Below are the code and all the weights of a small trained network. Each question names an input and a target symbol and asks about switching units off, where a switched-off unit gives its printed mean instead of its output.

import numpy as np


def w(rows, s, z=0):
    codes = np.array(rows[::2]) - 128.0
    scale = np.full(codes.shape[1], s)
    scale[-1] = z or s
    return codes * scale


def f(y):
    return y / 2 * (1 + np.tanh(0.7978845608 * (y + 0.044715 * y**3)))


def softmax(a):
    e = np.exp(a - a.max(-1, keepdims=True))
    return e / e.sum(-1, keepdims=True)


def log_softmax(a):
    a = a - a.max(-1, keepdims=True)
    return a - np.log(np.exp(a).sum(-1, keepdims=True))


def net(x, mask):
    ids = ['Ωαελξψ'.index(c) for c in x.split()]
    T = len(ids)
    res = E[ids] + P[:T]
    u = 0
    for l in range(2):
        q, k, v = (res @ M[l].T for M in (Q, K, V))
        z = softmax(np.where(np.tri(T) > 0, q @ k.T / 3**0.5, -1e9)) @ v
        res = res + np.where(mask[u], z, O[l][:, -1]) @ O[l][:, :-1]
        u += 1
        y = f(res @ A[l][:, :-1].T + A[l][:, -1])
        res = res + np.where(mask[u : u + 8], y, B[l][:, -1]) @ B[l][:, :-1]
        u += 8
    return log_softmax(res[-1] @ U[:, :-1].T + U[:, -1])


Q, K, V, O, A, B = {}, {}, {}, {}, {}, {}
E = w([
[136,94,140,145,110,47,17],'Ω',
[97,106,138,226,188,123,190],'α',
[87,208,115,49,203,115,128],'ε',
[184,83,4,144,166,127,120],'λ',
[190,123,159,81,110,92,169],'ξ',
[125,129,247,200,120,113,145],'ψ',
],0.013)
P = w([
[120,189,94,114,3,136,129],'0',
[77,127,122,137,128,97,203],'1',
[86,96,158,104,169,178,102],'2',
[149,157,125,138,105,116,99],'3',
[82,108,117,141,136,84,209],'4',
[106,91,156,97,185,170,101],'5',
[141,149,117,139,117,111,89],'6',
[90,107,119,145,140,77,210],'7',
[122,85,156,81,200,157,96],'8',
[135,138,117,143,122,103,81],'9',
[90,102,120,148,149,71,209],'10',
[142,73,159,75,214,152,97],'11',
[128,124,117,141,122,90,77],'12',
],0.014)
Q[0] = w([
[195,62,127,107,226,42,82],'L0H0',
[139,2,207,161,99,125,114],'L0H0',
[155,116,197,103,241,152,21],'L0H0',
],0.008)
K[0] = w([
[96,104,92,119,89,11,75],'L0H0',
[194,148,146,210,90,101,74],'L0H0',
[77,154,144,121,53,77,94],'L0H0',
],0.011)
V[0] = w([
[167,172,96,162,136,179,167],'L0H0',
[161,135,150,101,104,144,131],'L0H0',
[197,2,121,125,111,133,119],'L0H0',
],0.007)
O[0] = w([
[70,166,63,102,75,224,166,6],'L0H0',
[161,88,117,124,39,124,94,61],'L0H0',
[246,254,171,215,143,200,120,187],'L0H0',
],0.0045,0.0014)
A[0] = w([
[128,130,73,44,155,182,60,108],'L0N0',
[185,165,255,107,28,112,239,120],'L0N1',
[65,169,60,207,73,103,199,85],'L0N2',
[166,225,174,27,59,114,95,93],'L0N3',
[144,86,170,120,100,120,35,22],'L0N4',
[91,79,174,201,173,204,120,131],'L0N5',
[200,234,60,97,78,203,154,2],'L0N6',
[222,141,87,181,18,120,82,113],'L0N7',
],0.0085,0.0046)
B[0] = w([
[157,115,172,194,75,114,133,217],'L0N0',
[22,73,101,135,180,154,66,254],'L0N1',
[164,130,164,148,102,206,252,216],'L0N2',
[117,163,99,48,119,196,110,180],'L0N3',
[106,246,129,151,174,197,132,153],'L0N4',
[173,131,140,64,83,132,76,191],'L0N5',
[46,111,73,144,139,149,1,139],'L0N6',
[88,164,25,134,193,52,164,229],'L0N7',
],0.0091,0.0032)
Q[1] = w([
[126,83,224,151,157,221,66],'L1H0',
[212,87,173,4,123,221,112],'L1H0',
[135,112,178,157,131,99,192],'L1H0',
],0.012)
K[1] = w([
[16,160,113,158,45,192,111],'L1H0',
[119,154,48,87,5,188,131],'L1H0',
[90,118,121,174,91,92,195],'L1H0',
],0.012)
V[1] = w([
[82,108,161,40,119,203,57],'L1H0',
[161,65,145,5,72,112,195],'L1H0',
[120,196,127,32,253,103,135],'L1H0',
],0.0077)
O[1] = w([
[151,113,203,204,226,148,142,108],'L1H0',
[3,155,38,249,120,128,127,3],'L1H0',
[164,190,110,132,171,226,207,210],'L1H0',
],0.0066,0.0033)
A[1] = w([
[103,71,206,248,119,73,133,2],'L1N0',
[131,174,156,142,167,211,173,118],'L1N1',
[166,177,72,75,103,113,116,24],'L1N2',
[164,100,168,122,162,194,179,107],'L1N3',
[45,134,123,60,130,115,197,64],'L1N4',
[177,154,217,210,71,155,221,113],'L1N5',
[148,97,173,99,2,123,84,88],'L1N6',
[97,245,198,128,100,143,71,152],'L1N7',
],0.0094,0.0095)
B[1] = w([
[111,226,21,2,188,153,121,166],'L1N0',
[129,149,82,126,81,55,131,239],'L1N1',
[142,87,245,174,193,80,117,155],'L1N2',
[88,111,98,150,66,139,139,254],'L1N3',
[224,128,231,127,178,79,121,206],'L1N4',
[133,212,180,198,80,156,58,203],'L1N5',
[151,209,146,114,198,115,142,194],'L1N6',
[149,34,83,118,89,143,198,206],'L1N7',
],0.0094,0.0042)
U = w([
[198,187,158,115,166,104,146,2],'Ω',
[142,181,158,183,110,141,108,172],'α',
[154,111,73,102,71,167,208,155],'ε',
[101,128,100,121,67,2,61,135],'λ',
[92,183,110,134,170,170,114,159],'ξ',
[109,28,192,184,177,146,145,173],'ψ',
],0.0085,0.0036)

Each question gives the input, a string of symbols that net reads in full, and the target symbol t.
The units are the heads (3 rows each of Q, K, V and O) and the neurons (one row each of A and B). Each row of codes is followed by its name. A weight is (code - 128) times the scale printed after its matrix; where a second scale follows, it is the last column's (O, A, B and U).
mask holds one flag per unit, layer by layer, with each layer's heads first. A switched-off unit (its flag False) gives its mean, the last column of its rows in O or B, instead of its output. The means were averaged over made-up inputs and are rounded, as every weight is.
A unit's drop is (log p(t) with every unit on - log p(t) with that unit switched off) / (log p(t) with every unit on - log p(t) with every unit switched off).
The circuit of an input: a set's keep is (log p(t) with only the set's units on - log p(t) with every unit switched off) / (log p(t) with every unit on - log p(t) with every unit switched off). Starting from the 12 units with the biggest drops (on a tie, the unit counted first), units are removed one at a time, each time the one whose removal leaves the highest keep (on an exact tie, the one counted first), for as long as the keep stays at least 0.8.
circuit, biggest first: the units of the circuit, biggest drop first
k most important neurons: the k neurons with the biggest drops, biggest first
k most important neurons of layer l: the k neurons of layer l with the biggest drops, biggest first
input λ ψ λ ξ α, target α: circuit, biggest first => (L1N5 L0N2)
input ε λ λ Ω ε Ω α ξ ε λ Ω α, target ξ: circuit, biggest first => (L1H0 L0H0 L1N0 L0N7)
input λ λ λ ξ, target ξ: 2 most important neurons of layer 0 => (L0N1 L0N7)
input ξ ε Ω α λ α ψ, target ψ: 2 most important neurons of layer 0 => (L0N1 L0N2)
input ψ ε Ω Ω, target Ω: 2 most important neurons => (L0N7 L0N4)
input ψ ξ Ω, target ψ: circuit, biggest first => (L1H0 L0N3 L0N1)
input λ Ω ε Ω ε ε λ λ α, target Ω: 2 most important neurons of layer 0 => (L0N5 L0N6)
input α λ ξ ξ λ Ω α λ λ, target λ: circuit, biggest first => (L1H0 L0N2 L0N7)
input ψ λ λ α λ Ω, target ψ: circuit, biggest first => (L0N1 L1H0 L0N3)
input ξ λ ψ λ Ω Ω, target α: 3 most important neurons of layer 0 => (L0N3 L0N7 L0N1)
input Ω λ α α Ω Ω λ ξ Ω λ ξ λ, target ε: circuit, biggest first => (L0N7 L1H0 L1N3 L0N4)
input λ ξ ξ ψ, target ψ: 3 most important neurons of layer 0 => (L0N1 L0N0 L0N2)
input ξ λ Ω, target α: 4 most important neurons => (L0N3 L0N1 L1N5 L0N7)
input ψ ε ε ξ λ λ α ξ λ ξ ψ ε, target ψ: 2 most important neurons => (L0N1 L0N0)
input λ ψ ψ, target Ω: circuit, biggest first => (L1H0 L1N6 L0N5 L0N6)
input Ω α Ω, target ε: 2 most important neurons => (L0N7 L0N4)
input ξ λ ψ, target α: 2 most important neurons => (L1N5 L0N3)
input α ε ε, target λ: 2 most important neurons => (L0N7 L0N2)
input α Ω λ λ ξ λ λ ε ε λ ξ ε, target λ: circuit, biggest first => (L1H0 L0N2 L0H0)
input λ λ λ, target Ω: 2 most important neurons => (L0N6 L1N6)
input λ λ λ ξ ψ ξ ξ λ Ω, target Ω: most important neuron => (L0N6)
